[-8.44  3.28 -5.75 -2.61 -1.14  1.79 -1.39] = siv
[ 1.50  1.51 -1.14  1.50  1.87 -1.04  1.50] = tuk
[-1.56  0.28  0.28 -1.67  0.22 -0.55  0.59] = zeker
[ 0.09  2.11 -0.86  2.11  2.11 -0.91  1.72] = taz
[ 1.11  1.46 -1.22  1.34  1.49 -0.48  1.38] = beniv
[-2.03 -2.03  0.94 -2.05 -2.03 -1.66  1.27] = babi
[ 0.83  1.31 -1.22  1.10  1.38 -0.75  1.27] = lok
[ 0.13  1.42 -1.20  0.80  0.13  0.13  1.38] = neneg
dup babi:  -> [-2.03]
dup tuk:  -> [1.50]
dup neneg:  -> [0.13]
dup zeker:  -> [0.28]
which: [-2.03 -2.03  0.94 -2.05 -2.03 -1.66  1.27] -> babi
dup taz:  -> [2.11]

[ 2.63 -1.15 -3.37 -4.56 -3.37 -1.55]  kag
[5.71 3.25 5.71 5.25 5.46 5.71]  Tal
[0.98 0.98 1.21 0.98 1.30 2.85]  zet
[ 0.53  0.04 -3.36  0.53  0.53  0.53]  Kor
[2.28 1.83 2.99 1.80 1.15 1.62]  Niv
[ 7.32  4.33  1.06 -0.78 -2.44 -3.06]  gune
[ 8.72  1.55 -2.89 -2.23 -2.89 -2.89]  gede
dup Kor:  -> [0.53]
dup gede:  -> [-2.89]
dup kag:  -> [-3.37]
dup zet:  -> [0.98]
dup Tal:  -> [5.71]
which: [ 8.72  1.55 -2.89 -2.23 -2.89 -2.89] -> gede
which: [0.98 0.98 1.21 0.98 1.30 2.85] -> zet

[-4.00 -1.40  0.15  1.09  0.99 -1.48 -2.11 -1.48  2.10  0.25  0.77 -1.40
  0.59 -0.45  1.71 -1.79 -1.40 -2.62  1.52  2.48  4.53  0.77 -1.88  0.55
  7.44  3.76 -2.26  0.69 -1.40  1.34  1.34 -0.56 -3.03  2.36  1.62  0.29
  3.76 -2.50  2.11  1.07  2.78] : fos
[-3.87 -1.25  0.03  0.95  0.72 -1.16 -1.87 -5.14  1.90  0.39  0.77  2.27
  0.54 -0.50  1.65 -1.64  1.83 -2.95  1.42  2.37  4.36 -2.98 -1.84  0.72
  7.44  3.83 -2.43 -0.07  1.81  1.31  1.45 -0.64 -4.20  0.48  2.57 -0.54
  0.43 -2.22  2.08  0.67  2.08] : bezef
[-3.87 -1.25  0.03  0.95  0.72 -1.16 -1.87 -5.14  1.90  0.39  0.77  2.27
  0.54  2.11  1.65 -1.64  1.83 -2.95  1.42  2.11  4.36 -2.98  1.95  0.72
  7.44  3.83 -2.43 -0.07  1.81  1.95  1.45  2.11 -3.46  3.67  2.11  1.95
  0.42 -2.32  1.95  0.94  2.29] : duta
[-3.44  7.44  0.36  1.16 -0.24 -0.15 -1.39 -4.84  1.72  0.37  0.77  1.46
  0.58 -0.38  1.42 -1.42  2.34 -3.74  1.31  1.71  3.53 -3.23 -1.41 -5.03
  7.44  4.29 -2.52 -0.37  1.90  1.19  1.80 -0.41 -5.03 -4.38  3.36 -5.03
  0.25 -2.00  1.54  0.22  1.13] : veg
[-2.82 -0.59  0.48  0.94 -0.82  0.34 -0.97 -2.06  1.32  0.53  0.77  0.75
  0.58 -0.26  1.15 -1.20  2.22 -3.87  1.26  1.29  2.65 -3.09 -1.42  0.46
  7.44  4.40 -2.57 -0.01  2.08  1.16  1.76 -0.48 -5.52  8.58  4.18 -2.35
  0.09 -1.52  1.13 -0.09  0.27] : rila
which: [-3.87 -1.25  0.03  0.95  0.72 -1.16 -1.87 -5.14  1.90  0.39  0.77  2.27
  0.54  2.11  1.65 -1.64  1.83 -2.95  1.42  2.11  4.36 -2.98  1.95  0.72
  7.44  3.83 -2.43 -0.07  1.81  1.95  1.45  2.11 -3.46  3.67  2.11  1.95
  0.42 -2.32  1.95  0.94  2.29] -> duta
which: [-3.44  7.44  0.36  1.16 -0.24 -0.15 -1.39 -4.84  1.72  0.37  0.77  1.46
  0.58 -0.38  1.42 -1.42  2.34 -3.74  1.31  1.71  3.53 -3.23 -1.41 -5.03
  7.44  4.29 -2.52 -0.37  1.90  1.19  1.80 -0.41 -5.03 -4.38  3.36 -5.03
  0.25 -2.00  1.54  0.22  1.13] -> veg
which: [-4.00 -1.40  0.15  1.09  0.99 -1.48 -2.11 -1.48  2.10  0.25  0.77 -1.40
  0.59 -0.45  1.71 -1.79 -1.40 -2.62  1.52  2.48  4.53  0.77 -1.88  0.55
  7.44  3.76 -2.26  0.69 -1.40  1.34  1.34 -0.56 -3.03  2.36  1.62  0.29
  3.76 -2.50  2.11  1.07  2.78] -> fos

[6.18 5.55 6.51 5.08 6.15 4.73 6.02 6.47 5.32 5.72 5.97 6.26 6.33 5.99
 5.86 5.36 5.84 6.15 6.15 6.94 6.00 5.22 5.18]  Vosan
[6.18 5.55 6.51 5.08 6.15 5.43 6.02 6.47 5.32 5.72 5.97 6.26 6.33 5.99
 5.86 5.36 5.84 6.75 5.66 6.94 6.00 5.22 5.18]  Duna
[5.92 5.58 6.12 7.34 6.12 5.04 6.12 3.98 5.68 7.03 5.51 3.98 3.98 4.91
 6.12 6.47 7.59 6.90 4.67 5.58 3.98 6.11 7.40]  Fam
[5.72 5.15 5.44 6.35 6.66 6.63 5.99 6.20 4.95 7.14 6.02 4.49 6.70 5.09
 5.72 5.86 8.25 7.26 4.87 4.78 4.95 4.89 8.10]  Dezu
dup Vosan:  -> [6.15]
which: [5.92 5.58 6.12 7.34 6.12 5.04 6.12 3.98 5.68 7.03 5.51 3.98 3.98 4.91
 6.12 6.47 7.59 6.90 4.67 5.58 3.98 6.11 7.40] -> Fam
which: [6.18 5.55 6.51 5.08 6.15 5.43 6.02 6.47 5.32 5.72 5.97 6.26 6.33 5.99
 5.86 5.36 5.84 6.75 5.66 6.94 6.00 5.22 5.18] -> Duna

[-0.96 -0.40 -3.09 -0.93  0.88 -0.12 -0.47 -0.53 -0.80 -1.17 -1.56  3.11
 -1.51  2.31  1.40 -5.19  2.35  0.99 -0.42  1.51 -1.30  1.17  1.47 -0.98
 -1.15 -0.34 -4.15 -0.13  0.64 -0.07 -0.46 -0.06 -0.45 -0.57  0.02 -1.10
 -2.51 -1.85 -1.02  0.68  1.60  0.95  0.80 -0.40  1.06 -0.73 -0.46  3.03
 -0.63  0.32 -1.64 -0.71 -0.17  1.96  2.69  1.10  0.76 -0.39 -0.46 -1.82]  Lapek
[-0.15  0.74 -2.07 -4.93  0.74  3.50 -1.76 -1.22 -0.49  0.38 -1.56  1.57
  0.21 -1.69 -0.08 -7.69 -1.89 -0.38 -0.20 -2.69  1.29 -1.28  1.33 -0.13
  0.19  0.25  1.90  1.59  0.16  1.18  0.63 -0.37 -0.43  1.86  0.58  1.15
 -1.65 -5.61 -2.12 -1.37  3.65  2.86 -1.99  0.41 -0.98  0.75 -1.77  0.59
  1.77 -0.02  0.14  0.99 -1.98 -3.90 -1.22  1.00 -2.30  0.01 -1.35 -3.69]  mina
[-0.93 -0.19  0.47  0.36 -0.07 -1.27  1.36  0.93  0.65 -0.99  1.60  2.39
 -1.52  0.47  0.16 -3.11  0.58 -2.33 -0.27  0.25  3.77  1.35  0.90 -0.23
  0.78  0.62 -1.71 -0.31  0.52 -1.62 -0.13  0.30 -0.08 -1.27  0.12 -2.27
  1.01  1.21  0.86  1.32  2.17  1.10  0.16  1.49 -0.03  0.09  1.07 -0.66
  3.37  0.43 -0.54  3.43  2.38 -1.46  0.19  0.41  0.54 -0.27 -1.34  1.34]  Leg
[ 1.00 -0.67 -1.12 -0.01 -0.17  1.27  1.14 -1.01  0.73  0.05  0.10 -0.37
  2.98 -1.48 -0.79 -4.21 -1.07  0.83 -1.70 -1.74  1.21  1.81  1.68 -0.15
  0.21 -1.29  0.32  0.53 -0.12  1.94 -2.22 -0.18 -0.83  1.44  0.51 -0.36
 -0.35  5.93  2.83  0.50 -2.27  2.22  2.89 -0.66  0.66 -0.70 -0.97 -1.47
 -4.21 -0.63  0.52  0.07  1.66 -1.51  0.87 -4.21  1.37 -2.22  2.11 -0.05]  tepek
[-1.30  0.63  0.26 -0.52  0.37 -2.51 -0.85 -0.33 -1.47  1.69  1.18 -0.15
  0.19  0.02 -0.45  0.02  2.19  0.57 -1.03 -1.58 -1.52  1.14 -0.78 -1.99
 -0.21 -0.99  2.02 -0.23 -0.31  0.37  0.02  0.82 -0.82 -0.45  0.27  0.53
 -3.81  0.02 -1.64  0.80 -1.36 -2.95 -3.51 -0.05 -0.61  1.03  0.68 -1.85
 -2.04  0.29  0.18 -0.48 -0.21 -0.63 -1.90 -0.47  0.44 -1.33 -1.26 -0.45]  dem
which: [ 1.00 -0.67 -1.12 -0.01 -0.17  1.27  1.14 -1.01  0.73  0.05  0.10 -0.37
  2.98 -1.48 -0.79 -4.21 -1.07  0.83 -1.70 -1.74  1.21  1.81  1.68 -0.15
  0.21 -1.29  0.32  0.53 -0.12  1.94 -2.22 -0.18 -0.83  1.44  0.51 -0.36
 -0.35  5.93  2.83  0.50 -2.27  2.22  2.89 -0.66  0.66 -0.70 -0.97 -1.47
 -4.21 -0.63  0.52  0.07  1.66 -1.51  0.87 -4.21  1.37 -2.22  2.11 -0.05] -> tepek
which: [-0.96 -0.40 -3.09 -0.93  0.88 -0.12 -0.47 -0.53 -0.80 -1.17 -1.56  3.11
 -1.51  2.31  1.40 -5.19  2.35  0.99 -0.42  1.51 -1.30  1.17  1.47 -0.98
 -1.15 -0.34 -4.15 -0.13  0.64 -0.07 -0.46 -0.06 -0.45 -0.57  0.02 -1.10
 -2.51 -1.85 -1.02  0.68  1.60  0.95  0.80 -0.40  1.06 -0.73 -0.46  3.03
 -0.63  0.32 -1.64 -0.71 -0.17  1.96  2.69  1.10  0.76 -0.39 -0.46 -1.82] -> Lapek

[-2.51 -0.60 -0.60 -0.38  5.45]  daruz
[-0.69  1.00 -1.09 -1.07 -2.94]  nom
[-0.78 -0.57 -1.49  0.16 -3.85]  Buse
[ 0.12  1.49 -0.24  0.24  4.84]  ginub
[ 0.85  0.93 -3.17 -0.86  1.42]  girub
[ 0.12  1.49 -0.24  0.24  0.91]  tupo
[-0.74  1.36 -4.33  1.19  2.46]  dit
[-2.94 -2.94 -2.94 -1.07 -2.94]  bovi
[ 2.22 -0.88  5.10 -3.25 -3.51]  kimub
[-0.10 -0.26  0.12 -0.86 -3.42]  tolov
[-0.92  0.30  1.28  0.00 -6.86]  kos
[ 0.84  1.11  0.84  0.33 -3.22]  voko
dup bovi:  -> [-2.94]
which: [-0.78 -0.57 -1.49  0.16 -3.85] -> Buse
dup daruz:  -> [-0.60]
dup voko:  -> [0.84]
which: [-0.92  0.30  1.28  0.00 -6.86] -> kos

[ 2.45  5.53  1.55 -0.66 -2.78 -0.62 -0.55 -1.79 -3.56  2.91  4.57 -4.38
  4.65  3.27  0.98  7.79 -1.93  1.25  5.11 -6.88  4.80 -2.41 -1.60 -3.51
  7.59] -> nomin
[ 0.38 -0.63 -1.80  2.27 -1.39  0.06 -0.70  2.46  0.30  0.15 -1.15 -0.16
 -2.04  0.85 -2.04 -0.97 -0.31 -0.14 -1.20 -1.17 -0.57 -1.09  1.81  1.17
 -0.45] -> pubam
[-2.04  1.91  2.86 -5.05  7.51 -3.34 -1.48 -2.68  1.14 -5.01  6.22  4.97
 -5.01 -2.64 -5.01  1.45  3.00  2.04 -0.50  3.84 -1.37  3.75 -5.93 -0.43
  0.21] -> zupog
[-0.19  0.22 -0.61  0.51  0.00 -0.12  0.09  0.28 -0.20  0.26 -0.49  0.34
  0.66  0.26 -0.15  0.34  0.26  0.79 -0.28  0.26 -0.14 -0.18  0.20  0.29
  0.17] -> bida
dup pubam:  -> [-2.04]
dup zupog:  -> [-5.01]
which: [-2.04  1.91  2.86 -5.05  7.51 -3.34 -1.48 -2.68  1.14 -5.01  6.22  4.97
 -5.01 -2.64 -5.01  1.45  3.00  2.04 -0.50  3.84 -1.37  3.75 -5.93 -0.43
  0.21] -> zupog

[ 0.00  0.00  0.00 -1.32] : sise
[ 3.56  5.17  2.33 -2.47] : kife
[1.69 2.78 1.69 2.78] : ruda
[2.12 2.12 2.12 1.13] : ket
[1.51 3.47 6.79 2.91] : nise
[ 2.42  2.42  1.69 -0.93] : simu
[2.22 2.59 2.06 0.05] : Zage
[1.45 0.00 2.33 2.39] : Gos
dup ket:  -> [2.12]
dup sise:  -> [0.00]
which: [1.51 3.47 6.79 2.91] -> nise
which: [2.22 2.59 2.06 0.05] -> Zage
dup simu:  -> [2.42]
which: [1.69 2.78 1.69 2.78] -> ruda

[-0.91  6.80  2.42  2.96]  kodig
[-0.17 -0.17 -6.42  6.60]  Bupi
[-7.98 -0.91 -7.98 -7.98]  Varev
[-0.17  8.24 -6.42  3.18]  dilud
dup Varev:  -> [-7.98]
which: [-7.98 -0.91 -7.98 -7.98] -> Varev
dup Bupi:  -> [-0.17]

[ 0.33  0.33  0.33 -1.78  1.71] -> Dubes
[ 0.33 -0.59  0.00 -2.46  0.57] -> bafi
[-0.58  0.60  1.34  0.30 -0.60] -> Lafam
[-0.58  1.34  1.34  1.34  0.76] -> Duzaz
[-1.45  0.02 -1.45 -1.45  0.39] -> Mupi
dup Duzaz:  -> [1.34]
dup Dubes:  -> [0.33]
dup Mupi:  -> [-1.45]
which: [ 0.33 -0.59  0.00 -2.46  0.57] -> bafi

[-0.75  1.37 -1.13  0.67  0.77] -> pudi
[ 2.71 -2.79  4.86 -1.00  0.44] -> ketof
[ 1.00 -0.88  0.98  0.46  1.56] -> kupum
[ 1.99  1.99  1.99 -0.62 -0.62] -> temuv
[ 0.04 -1.86  1.61 -1.96  0.86] -> zab
[ 0.05 -4.76  0.60  1.72 -1.58] -> Zuber
[3.71 3.71 1.38 3.71 0.61] -> fusag
[ 0.27  4.39 -0.85  4.39  1.23] -> sipov
[-1.48  2.88 -7.01 -1.58 -0.50] -> telig
[-0.48  1.85 -1.38  0.38 -0.48] -> bomod
[-0.36 -2.13 -0.56 -0.90 -1.27] -> zabu
dup fusag:  -> [3.71]
dup bomod:  -> [-0.48]
which: [3.71 3.71 1.38 3.71 0.61] -> fusag
dup sipov:  -> [4.39]
which: [-0.75  1.37 -1.13  0.67  0.77] -> pudi
which: [-0.36 -2.13 -0.56 -0.90 -1.27] -> zabu

[-2.31  0.79  0.99  0.90 -0.29 -2.56  0.32 -1.37  4.04 -0.27 -1.23  1.99
 -0.32  2.76  0.30 -2.40 -0.66 -4.71 -7.03  1.72 -2.17 -2.15 -2.04  2.25
 -0.26 -0.48 -0.66 -0.34  1.57  0.95]  bedov
[-2.13  0.26  0.34  3.10  0.00 -1.80 -0.97 -0.38  4.31 -1.39 -1.37  2.10
 -1.63  2.03 -0.53 -3.18 -0.86 -3.96 -6.63  2.71 -2.80 -0.78 -0.40  1.44
 -1.40 -1.24 -0.03  0.16 -0.96  2.04]  kebo
[-1.31  0.34 -1.68 -1.03 -1.25 -3.17 -0.91 -2.65 -2.36  3.11  2.19 -1.84
  3.19 -3.47  0.46  1.10 -2.08 -0.30  4.11 -1.10  1.97 -0.78 -1.63 -1.64
 -0.10  4.97  1.15 -1.06 -2.43 -3.42]  tipa
[ 0.04 -1.41 -0.92 -0.45  0.21  1.55 -2.63 -2.65  2.71  0.08  0.67  1.88
  1.99  2.55 -0.73 -4.04  2.40 -3.32  2.32  2.88  0.29 -1.77 -1.35  0.41
  3.23  2.09 -1.64 -2.40 -3.59 -4.51]  serin
[-2.31 -0.23 -0.70  1.16 -0.46 -2.25 -2.20 -3.05  3.77  0.42  0.21  1.93
  1.48  1.82 -0.39 -3.97 -0.25 -5.25 -2.45  2.88 -1.05 -2.26 -2.17  0.85
  0.88  2.39 -0.61 -1.79 -3.80 -2.46]  tiv
[-2.31  0.79  0.99  0.90 -0.29 -2.56  0.32 -1.37  4.04 -0.27 -1.23  1.99
 -0.32  2.76  0.30 -2.40 -0.66 -4.71 -7.03  1.72 -2.17 -2.15 -2.04  2.25
 -0.26 -0.48 -0.66 -2.06 -4.01 -3.56]  Boka
[-2.22 -0.15 -0.70 -0.13 -0.67 -2.56 -1.65 -3.54  2.88  1.38  0.61  1.49
  2.39  1.41  0.06 -3.11  1.07 -5.04 -1.26  2.10 -0.27 -2.75  1.04  0.79
  1.45  3.15 -0.71 -2.06 -4.01 -3.56]  Semif
[-2.31  0.79  0.99  0.90 -0.29 -2.56  0.32 -1.37  4.04  0.90 -1.23  1.99
 -0.32  2.76  0.30 -2.40 -0.66 -4.71 -7.03  1.72 -2.17 -2.15 -2.04  2.25
 -0.26 -0.48 -0.66 -0.34 -1.49  0.81]  Vufi
[-2.31 -0.19 -0.64  0.64 -0.58 -2.25 -2.01 -3.25  0.35  0.86  0.35  1.77
  1.89  0.35 -0.25 -3.68 -0.25 -0.19 -1.86  2.60 -0.69 -2.48  0.35  0.90
  1.12  0.35 -0.71 -1.90 -0.19 -3.01]  Fuva
[-1.31  0.75  1.59  0.58  0.17 -1.04  1.18  0.02  3.86 -1.13  0.32  2.21
 -1.53  3.59  0.30 -1.68  0.26 -3.42 -7.63  1.22 -2.31  0.32 -1.15  2.57
 -0.10 -2.60 -1.05  0.32  0.09  2.18]  Kevup
[ 2.48 -1.69  0.50 -1.74  1.21  5.35 -0.72  0.12  2.08 -1.57 -0.51  2.21
  0.08  4.42 -0.61 -2.54  4.63 -0.52  2.32  1.88  0.29 -0.67  0.15  1.17
  4.13 -1.69 -2.67 -1.34 -0.64 -2.46]  Mut
dup Kevup:  -> [0.32]
dup Boka:  -> [-0.66]
dup Mut:  -> [-1.69]
dup bedov:  -> [-0.66]
which: [ 0.04 -1.41 -0.92 -0.45  0.21  1.55 -2.63 -2.65  2.71  0.08  0.67  1.88
  1.99  2.55 -0.73 -4.04  2.40 -3.32  2.32  2.88  0.29 -1.77 -1.35  0.41
  3.23  2.09 -1.64 -2.40 -3.59 -4.51] -> serin
which: [-2.31  0.79  0.99  0.90 -0.29 -2.56  0.32 -1.37  4.04 -0.27 -1.23  1.99
 -0.32  2.76  0.30 -2.40 -0.66 -4.71 -7.03  1.72 -2.17 -2.15 -2.04  2.25
 -0.26 -0.48 -0.66 -2.06 -4.01 -3.56] -> Boka
which: [-2.31  0.79  0.99  0.90 -0.29 -2.56  0.32 -1.37  4.04  0.90 -1.23  1.99
 -0.32  2.76  0.30 -2.40 -0.66 -4.71 -7.03  1.72 -2.17 -2.15 -2.04  2.25
 -0.26 -0.48 -0.66 -0.34 -1.49  0.81] -> Vufi

[-3.18 -1.62  2.64 -6.85 -2.14 -0.88 -0.81  7.36] -> mupak
[ 2.75  1.06 -1.90  5.46  1.53  0.82  0.50 -5.82] -> bir
[-1.30 -1.17  1.68 -3.31 -1.17  0.01 -1.17  3.57] -> pov
[-1.36 -0.53  1.15 -2.69 -0.80 -0.07 -2.69 -1.36] -> mif
[-2.11  0.16  0.95 -2.97 -0.36 -0.06  0.57  2.80] -> bubas
dup pov:  -> [-1.17]
which: [-3.18 -1.62  2.64 -6.85 -2.14 -0.88 -0.81  7.36] -> mupak
which: [-2.11  0.16  0.95 -2.97 -0.36 -0.06  0.57  2.80] -> bubas

[ 0.08 -5.92  4.10 -0.85  0.08  2.72 -3.01  3.21] -> dudis
[ 1.27 -5.92  2.08 -2.46 -2.14  2.31  4.85 -1.73] -> fesu
[-1.67 -5.92  2.51 -1.67  1.71 -1.14 -1.30  5.41] -> rupeg
[-2.51 -5.92  0.22  2.54  0.15 -1.77  3.91 -3.37] -> Miki
[-0.12 -5.92  3.32 -1.86 -0.12 -2.22 -2.53 -0.85] -> fif
[ 0.77  0.77  0.77 -0.29 -0.41  0.52  0.77  0.10] -> vener
dup vener:  -> [0.77]
dup rupeg:  -> [-1.67]
dup dudis:  -> [0.08]
dup fif:  -> [-0.12]
which: [-0.12 -5.92  3.32 -1.86 -0.12 -2.22 -2.53 -0.85] -> fif
which: [ 0.77  0.77  0.77 -0.29 -0.41  0.52  0.77  0.10] -> vener

[ 1.19 -0.01 -0.79 -3.09 -0.25  0.09  0.92 -0.89 -0.04] = ver
[ 0.42  0.06  2.32 -0.81  0.42  0.42 -0.81  0.64  0.70] = botu
[-3.20  0.26 -0.89  0.13  1.28  0.82 -0.44 -0.23  0.38] = moze
[-0.12 -0.05 -4.46 -1.38 -0.44  1.40 -1.42 -1.27  0.40] = tuto
[ 2.74 -0.64 -0.64 -0.64 -0.84 -0.11 -0.11  0.06 -0.11] = Per
[ 1.01 -0.63  2.25  3.20  0.96  3.20  1.52 -1.63 -0.26] = Betat
dup Betat:  -> [3.20]
which: [ 1.01 -0.63  2.25  3.20  0.96  3.20  1.52 -1.63 -0.26] -> Betat
which: [ 2.74 -0.64 -0.64 -0.64 -0.84 -0.11 -0.11  0.06 -0.11] -> Per
which: [-0.12 -0.05 -4.46 -1.38 -0.44  1.40 -1.42 -1.27  0.40] -> tuto
which: [ 1.19 -0.01 -0.79 -3.09 -0.25  0.09  0.92 -0.89 -0.04] -> ver

